Below is a small trained network, with its code and all its weights. Each question gives an input and a target symbol and asks what happens when units are switched off, that is, made to give their printed mean instead of their output.

import numpy as np


def w(rows, s, z=0):
    codes = np.array(rows[::2]) - 128.0
    scale = np.full(codes.shape[1], s)
    scale[-1] = z or s
    return codes * scale


def f(y):
    return np.maximum(y, 0)


def softmax(a):
    e = np.exp(a - a.max(-1, keepdims=True))
    return e / e.sum(-1, keepdims=True)


def log_softmax(a):
    a = a - a.max(-1, keepdims=True)
    return a - np.log(np.exp(a).sum(-1, keepdims=True))


def net(x, mask):
    ids = ['αβδεζηθλμξπστψω'.index(c) for c in x.split()]
    T = len(ids)
    res = E[ids] + P[:T]
    u = 0
    for l in range(2):
        r = res
        for j in range(3):
            rows = slice(4 * j, 4 * j + 4)
            q, k, v = (r @ M[l][rows].T for M in (Q, K, V))
            z = softmax(np.where(np.tri(T) > 0, q @ k.T / 4**0.5, -1e9)) @ v
            o = O[l][rows]
            res = res + np.where(mask[u + j], z, o[:, -1]) @ o[:, :-1]
        u += 3
        y = f(res @ A[l][:, :-1].T + A[l][:, -1])
        res = res + np.where(mask[u : u + 8], y, B[l][:, -1]) @ B[l][:, :-1]
        u += 8
    return log_softmax(res[-1] @ U[:, :-1].T + U[:, -1])


Q, K, V, O, A, B = {}, {}, {}, {}, {}, {}
E = w([
[123,145,120,106],'α',
[138,37,127,144],'β',
[224,190,174,2],'δ',
[188,124,67,91],'ε',
[137,186,97,140],'ζ',
[118,123,121,171],'η',
[89,84,162,169],'θ',
[155,189,77,105],'λ',
[211,200,233,172],'μ',
[177,216,59,71],'ξ',
[135,110,110,132],'π',
[49,123,212,65],'σ',
[159,75,104,137],'τ',
[161,98,72,144],'ψ',
[106,137,143,161],'ω',
],0.014)
P = w([
[72,118,56,57],'0',
[44,115,31,25],'1',
[30,131,48,26],'2',
[16,129,35,27],'3',
[5,140,56,9],'4',
[22,147,74,22],'5',
[27,139,88,21],'6',
[48,124,114,15],'7',
[10,141,119,22],'8',
[26,149,144,12],'9',
[37,141,154,35],'10',
[58,133,158,27],'11',
],0.0025)
Q[0] = w([
[123,149,122,148],'L0H1',
[36,152,162,5],'L0H1',
[69,58,172,39],'L0H1',
[162,73,124,217],'L0H1',
[163,151,101,142],'L0H2',
[77,93,67,177],'L0H2',
[155,69,117,254],'L0H2',
[164,182,145,79],'L0H2',
[95,144,108,135],'L0H3',
[229,68,173,72],'L0H3',
[81,165,56,189],'L0H3',
[38,162,123,81],'L0H3',
],0.026)
K[0] = w([
[106,155,129,147],'L0H1',
[39,87,103,16],'L0H1',
[112,3,157,24],'L0H1',
[208,99,220,241],'L0H1',
[122,137,101,95],'L0H2',
[6,117,51,114],'L0H2',
[122,70,16,133],'L0H2',
[198,164,174,99],'L0H2',
[86,115,111,107],'L0H3',
[193,205,168,221],'L0H3',
[62,112,33,113],'L0H3',
[60,126,182,88],'L0H3',
],0.022)
V[0] = w([
[154,137,119,142],'L0H1',
[106,153,166,122],'L0H1',
[170,173,159,144],'L0H1',
[149,144,104,139],'L0H1',
[143,105,131,133],'L0H2',
[186,159,209,133],'L0H2',
[85,150,56,196],'L0H2',
[139,146,93,186],'L0H2',
[255,153,210,214],'L0H3',
[46,154,80,126],'L0H3',
[87,134,115,114],'L0H3',
[115,128,126,123],'L0H3',
],0.0057)
O[0] = w([
[155,110,130,151,96],'L0H1',
[131,143,111,99,162],'L0H1',
[188,117,101,132,104],'L0H1',
[146,117,140,148,99],'L0H1',
[151,124,106,128,119],'L0H2',
[102,108,182,59,179],'L0H2',
[214,142,135,159,9],'L0H2',
[186,126,141,135,49],'L0H2',
[35,254,111,149,6],'L0H3',
[191,69,138,147,146],'L0H3',
[159,93,144,135,160],'L0H3',
[142,114,137,134,140],'L0H3',
],0.0069,0.0027)
A[0] = w([
[144,131,127,132,74],'L0N1',
[195,124,24,70,2],'L0N2',
[153,103,66,192,23],'L0N3',
[154,187,160,209,55],'L0N4',
[146,97,219,255,155],'L0N5',
[166,131,100,167,75],'L0N6',
[149,132,120,160,57],'L0N7',
[198,161,91,135,75],'L0N8',
],0.0091,0.0059)
B[0] = w([
[119,141,121,131,128],'L0N1',
[248,151,216,151,203],'L0N2',
[75,82,174,66,139],'L0N3',
[106,128,224,116,145],'L0N4',
[61,124,49,89,250],'L0N5',
[87,108,151,107,136],'L0N6',
[122,127,121,141,128],'L0N7',
[159,162,138,130,158],'L0N8',
],0.016,0.0022)
Q[1] = w([
[129,158,34,3],'L1H1',
[136,193,132,193],'L1H1',
[96,135,157,206],'L1H1',
[94,184,134,103],'L1H1',
[179,90,22,75],'L1H2',
[148,105,182,135],'L1H2',
[137,131,120,102],'L1H2',
[148,93,181,152],'L1H2',
[148,109,111,119],'L1H3',
[112,184,139,172],'L1H3',
[144,51,121,38],'L1H3',
[110,176,146,141],'L1H3',
],0.036)
K[1] = w([
[53,207,223,121],'L1H1',
[192,123,99,174],'L1H1',
[148,112,43,181],'L1H1',
[111,163,152,196],'L1H1',
[99,25,186,4],'L1H2',
[146,171,154,138],'L1H2',
[144,130,121,98],'L1H2',
[130,150,186,134],'L1H2',
[139,138,144,152],'L1H3',
[158,105,82,138],'L1H3',
[43,179,217,70],'L1H3',
[113,126,115,101],'L1H3',
],0.034)
V[1] = w([
[131,121,119,238],'L1H1',
[127,109,125,143],'L1H1',
[133,177,145,255],'L1H1',
[130,225,81,102],'L1H1',
[124,137,146,119],'L1H2',
[135,83,120,103],'L1H2',
[118,157,182,139],'L1H2',
[129,136,109,133],'L1H2',
[108,95,168,187],'L1H3',
[141,170,54,95],'L1H3',
[150,127,65,143],'L1H3',
[103,87,203,169],'L1H3',
],0.0081)
O[1] = w([
[147,75,46,104,10],'L1H1',
[123,101,132,126,108],'L1H1',
[175,130,2,83,18],'L1H1',
[143,194,64,158,146],'L1H1',
[117,133,136,112,138],'L1H2',
[154,119,97,108,156],'L1H2',
[91,143,165,111,128],'L1H2',
[135,126,120,145,117],'L1H2',
[126,86,127,99,90],'L1H3',
[118,164,128,181,127],'L1H3',
[139,129,98,170,75],'L1H3',
[123,90,142,62,126],'L1H3',
],0.0086,0.011)
A[1] = w([
[115,136,160,129,11],'L1N1',
[97,91,161,164,107],'L1N2',
[143,113,122,174,245],'L1N3',
[152,8,93,239,111],'L1N4',
[194,35,111,207,86],'L1N5',
[119,17,78,212,9],'L1N6',
[55,119,56,141,108],'L1N7',
[131,86,67,216,131],'L1N8',
],0.016,0.012)
B[1] = w([
[104,115,72,136,185],'L1N1',
[168,147,139,123,248],'L1N2',
[75,133,112,91,208],'L1N3',
[159,133,132,238,162],'L1N4',
[175,62,119,89,148],'L1N5',
[143,159,150,2,145],'L1N6',
[163,114,161,181,163],'L1N7',
[108,141,61,146,155],'L1N8',
],0.036,0.011)
U = w([
[2,30,129,101,162],'α',
[207,176,81,96,54],'β',
[69,188,148,138,115],'δ',
[126,101,82,65,139],'ε',
[100,124,69,94,148],'ζ',
[121,139,81,144,127],'η',
[179,182,130,169,22],'θ',
[139,147,72,83,121],'λ',
[129,138,95,106,125],'μ',
[187,221,78,89,1],'ξ',
[102,93,94,126,198],'π',
[144,113,185,101,174],'σ',
[139,108,82,120,160],'τ',
[88,39,147,158,156],'ψ',
[58,87,120,166,135],'ω',
],0.0092,0.0073)

Each question gives the input, a string of symbols that net reads in full, and the target symbol t.
The units are the heads (4 rows each of Q, K, V and O) and the neurons (one row each of A and B). Each row of codes is followed by its name. A weight is (code - 128) times the scale printed after its matrix; where a second scale follows, it is the last column's (O, A, B and U).
mask holds one flag per unit, layer by layer, with each layer's heads first. A switched-off unit (its flag False) gives its mean, the last column of its rows in O or B, instead of its output. The means were averaged over made-up inputs and are rounded, as every weight is.
A unit's drop is (log p(t) with every unit on - log p(t) with that unit switched off) / (log p(t) with every unit on - log p(t) with every unit switched off).
The circuit of an input: a set's keep is (log p(t) with only the set's units on - log p(t) with every unit switched off) / (log p(t) with every unit on - log p(t) with every unit switched off). Starting from the 12 units with the biggest drops (on a tie, the unit counted first), units are removed one at a time, each time the one whose removal leaves the highest keep (on an exact tie, the one counted first), for as long as the keep stays at least 0.8.
circuit, biggest first: the units of the circuit, biggest drop first
k most important neurons: the k neurons with the biggest drops, biggest first
k most important neurons of layer l: the k neurons of layer l with the biggest drops, biggest first
which heads matter: for each layer, one digit per head in row order, 1 if its drop is at least 0.15 and else 0, layers parted by /
input ω σ σ σ θ θ π, target σ: circuit, biggest first : [L1H1, L1N2, L0H3]
input ω θ σ δ α ξ σ π, target σ: circuit, biggest first : [L1N2, L1H1, L0H3]
input ω σ α π β ω, target σ: which heads matter : 001 / 101
input α θ θ θ β θ σ ζ σ θ β α, target σ: 3 most important neurons : [L1N2, L1N3, L1N8]
input α ε τ θ θ β ζ β α β, target β: which heads matter : 010 / 111
input σ ω τ α σ α δ δ ζ, target δ: which heads matter : 011 / 101
input θ α ζ ψ α ζ μ σ α ε, target θ: circuit, biggest first : [L0H3, L1H1, L1N7]
input σ ω ξ δ ε δ θ σ ω ζ, target σ: circuit, biggest first : [L1N2, L0H2, L0H3, L1H1]
input β θ θ σ σ θ μ β, target ω: 3 most important neurons : [L1N7, L1N2, L0N2]
input δ δ σ ε θ α ξ β ψ, target σ: which heads matter : 100 / 101
input β λ λ λ α ω σ ζ α τ μ, target δ: which heads matter : 001 / 000
input ψ ξ α ζ σ, target σ: most important neuron of layer 1 : [L1N2]
input ω α σ π α, target σ: circuit, biggest first : [L0H3, L1H1, L1N2]
input ω ω ψ α ψ α ζ ε, target ε: 2 most important neurons : [L1N5, L0N2]
input η θ δ ε ε σ θ δ τ, target δ: which heads matter : 011 / 100
input θ δ α δ η, target δ: 2 most important neurons : [L1N3, L1N5]
input σ ω ε ξ δ θ ω, target δ: which heads matter : 011 / 101
input θ θ ε ξ σ η λ δ ψ, target δ: most important neuron : [L1N3]
input μ θ σ ξ θ, target ψ: 4 most important neurons : [L0N5, L0N4, L1N7, L1N2]
input ε θ α τ β π ε ξ ζ, target ζ: 2 most important neurons of layer 1 : [L1N2, L1N3]
input ζ ψ α ω ψ, target ψ: which heads matter : 010 / 101
input ζ δ ψ ω β ω α, target δ: which heads matter : 001 / 101
input ω ε η ω, target ω: which heads matter : 010 / 101
input ψ α μ θ ψ θ, target ψ: 4 most important neurons : [L1N7, L0N5, L0N4, L1N2]
input θ α α μ α ε α ε α λ δ μ, target δ: 3 most important neurons : [L0N4, L1N5, L0N5]
input θ ψ ψ θ δ σ ψ, target σ: most important neuron of layer 0 : [L0N3]
input θ δ ψ β θ β θ, target δ: 2 most important neurons : [L0N5, L1N3]
input η θ σ δ δ θ μ ξ α δ τ, target η: 3 most important neurons : [L1N7, L1N8, L0N5]
input θ ζ ψ τ ω α, target α: which heads matter : 000 / 100
input α λ ε ξ ω π δ θ β ψ σ, target σ: 4 most important neurons : [L1N2, L1N3, L1N8, L0N5]
